[[-10.6   0.7   9.0   0.2 -16.7  23.3  -4.6   7.9  11.5 -11.3 -23.7  15.4]
 [-51.5   3.1  18.9 -11.6   1.6  31.2  16.5  23.3   0.7 -22.0   9.1  -7.9]
 [-20.5  -1.0   8.8 -10.6  -1.9  19.3  14.8  -1.8   5.5  20.6  -2.5  -3.3]
 [-52.1   8.9  22.6 -10.3 -10.5  16.9  17.4  11.1   6.2 -10.7  13.8   2.8]]
=>
[[-52.1   8.9  22.6 -10.3 -10.5  16.9  17.4  11.1   6.2 -10.7  13.8   2.8]
 [-51.5   3.1  18.9 -11.6   1.6  31.2  16.5  23.3   0.7 -22.0   9.1  -7.9]
 [-10.6   0.7   9.0   0.2 -16.7  23.3  -4.6   7.9  11.5 -11.3 -23.7  15.4]
 [-20.5  -1.0   8.8 -10.6  -1.9  19.3  14.8  -1.8   5.5  20.6  -2.5  -3.3]]

[[-14.5  42.2  21.5   1.8 -46.7 -12.4]
 [ 25.2  19.0  49.9 -12.3   8.9 -25.9]
 [ 51.3 -38.9  19.8 -27.2  -2.7   1.2]
 [ 24.0 -27.4 -54.1  49.3  -4.3  -3.5]
 [  9.6  17.4 -42.4  11.9  22.4   0.7]]
=>
[[-14.5  42.2  21.5   1.8 -46.7 -12.4]
 [ 25.2  19.0  49.9 -12.3   8.9 -25.9]
 [  9.6  17.4 -42.4  11.9  22.4   0.7]
 [ 24.0 -27.4 -54.1  49.3  -4.3  -3.5]
 [ 51.3 -38.9  19.8 -27.2  -2.7   1.2]]

[[ 18.6  26.3   1.6  33.9  35.0  35.1 -21.5  10.9   1.9   5.5]
 [ 30.2 -17.8 -17.1  -4.7 -12.7  10.1  46.9  29.8  37.4   9.8]
 [ 23.5  15.7   3.8 -13.6   8.7  34.6   0.8 -22.3 -32.0  39.3]
 [-29.7  -7.2  35.1   4.2 -40.3  36.7   8.6  21.2  -6.7   1.8]
 [-24.5 -24.4  -4.3   9.7  22.4   6.0  22.8 -46.3  13.7  -8.1]
 [-14.2  25.9 -48.3  -8.0 -27.4 -24.3 -26.9  11.8  -7.1   4.2]
 [  1.4 -40.2  -6.2 -31.8  27.3 -30.6 -17.3  -2.2 -29.1  -0.9]]
=>
[[ 18.6  26.3   1.6  33.9  35.0  35.1 -21.5  10.9   1.9   5.5]
 [-14.2  25.9 -48.3  -8.0 -27.4 -24.3 -26.9  11.8  -7.1   4.2]
 [ 23.5  15.7   3.8 -13.6   8.7  34.6   0.8 -22.3 -32.0  39.3]
 [-29.7  -7.2  35.1   4.2 -40.3  36.7   8.6  21.2  -6.7   1.8]
 [ 30.2 -17.8 -17.1  -4.7 -12.7  10.1  46.9  29.8  37.4   9.8]
 [-24.5 -24.4  -4.3   9.7  22.4   6.0  22.8 -46.3  13.7  -8.1]
 [  1.4 -40.2  -6.2 -31.8  27.3 -30.6 -17.3  -2.2 -29.1  -0.9]]

[[ -9.4  -9.4 -37.7 -14.5  -0.1  20.5  30.4  28.4 -28.2 -41.1]
 [ -2.0  26.7  -9.0 -17.4  -3.4 -40.4   6.4 -24.2  -8.2 -11.1]
 [-17.4   3.8  43.2 -22.3  31.2 -26.7 -43.9  18.1 -14.2  45.9]]
=>
[[ -2.0  26.7  -9.0 -17.4  -3.4 -40.4   6.4 -24.2  -8.2 -11.1]
 [-17.4   3.8  43.2 -22.3  31.2 -26.7 -43.9  18.1 -14.2  45.9]
 [ -9.4  -9.4 -37.7 -14.5  -0.1  20.5  30.4  28.4 -28.2 -41.1]]

[[ -5.0  19.4   0.3  -0.7  35.6  19.6  47.1  13.0  -5.1   3.6]
 [-19.7 -15.4   8.3  -6.6 -25.8 -10.6 -34.9 -33.6  -5.2   5.6]
 [  8.1  39.7   7.4  11.7 -29.0  19.8 -32.5  10.7   7.3   6.2]
 [ 16.4 -12.9  -3.8  -5.0 -23.3  -8.3 -20.2  16.9   2.0  17.1]
 [-14.4   0.3   5.1   0.9 -14.7   3.9 -14.7 -34.8   0.0  -2.1]
 [ -1.7   8.8 -10.6  -4.2 -27.4  12.7 -25.2   3.8  -5.5 -10.1]
 [ -4.7 -23.7 -14.8 -14.0  -9.2  -8.2 -24.7  -2.4  -1.0  -0.9]
 [  3.7 -50.6   3.2  -3.4  50.7 -31.0  39.5  14.4   1.8   3.5]
 [ 11.5  11.1   0.5   5.9  -6.2   4.4  -8.3  23.0   3.0  -6.3]]
=>
[[  8.1  39.7   7.4  11.7 -29.0  19.8 -32.5  10.7   7.3   6.2]
 [ -5.0  19.4   0.3  -0.7  35.6  19.6  47.1  13.0  -5.1   3.6]
 [ 11.5  11.1   0.5   5.9  -6.2   4.4  -8.3  23.0   3.0  -6.3]
 [ -1.7   8.8 -10.6  -4.2 -27.4  12.7 -25.2   3.8  -5.5 -10.1]
 [-14.4   0.3   5.1   0.9 -14.7   3.9 -14.7 -34.8   0.0  -2.1]
 [ 16.4 -12.9  -3.8  -5.0 -23.3  -8.3 -20.2  16.9   2.0  17.1]
 [-19.7 -15.4   8.3  -6.6 -25.8 -10.6 -34.9 -33.6  -5.2   5.6]
 [ -4.7 -23.7 -14.8 -14.0  -9.2  -8.2 -24.7  -2.4  -1.0  -0.9]
 [  3.7 -50.6   3.2  -3.4  50.7 -31.0  39.5  14.4   1.8   3.5]]

[[ -9.7  29.7  -3.9  -9.4  -4.6  -6.9  29.5 -20.2   8.7   3.5  19.0]
 [  3.9  28.3  -9.6  12.8  15.1 -19.7  -9.0  -0.8 -21.5  -6.9   4.8]
 [ -4.7   4.1  12.5 -32.8 -16.8 -18.7  20.1 -16.5  27.1   8.1  22.9]
 [  6.0  19.6  -7.3  12.5  14.6 -18.5 -15.6   3.7 -21.4  -6.9   0.7]
 [ 12.6 -35.2  18.7 -19.5  -6.6 -20.0 -30.5  14.3  10.0   1.4  -3.0]
 [ 18.1  -1.6   3.0   6.7  17.2 -37.3 -46.8  18.3 -25.2  -9.5  -4.4]
 [ -0.8 -15.4  17.5 -33.6 -18.5 -14.5   8.3  -7.9  28.8   8.5  14.6]
 [ 15.3 -31.8  13.8  -8.0   1.5 -19.6 -39.7  20.0  -2.5  -2.5  -8.8]]
=>
[[ -9.7  29.7  -3.9  -9.4  -4.6  -6.9  29.5 -20.2   8.7   3.5  19.0]
 [  3.9  28.3  -9.6  12.8  15.1 -19.7  -9.0  -0.8 -21.5  -6.9   4.8]
 [  6.0  19.6  -7.3  12.5  14.6 -18.5 -15.6   3.7 -21.4  -6.9   0.7]
 [ -4.7   4.1  12.5 -32.8 -16.8 -18.7  20.1 -16.5  27.1   8.1  22.9]
 [ 18.1  -1.6   3.0   6.7  17.2 -37.3 -46.8  18.3 -25.2  -9.5  -4.4]
 [ -0.8 -15.4  17.5 -33.6 -18.5 -14.5   8.3  -7.9  28.8   8.5  14.6]
 [ 15.3 -31.8  13.8  -8.0   1.5 -19.6 -39.7  20.0  -2.5  -2.5  -8.8]
 [ 12.6 -35.2  18.7 -19.5  -6.6 -20.0 -30.5  14.3  10.0   1.4  -3.0]]
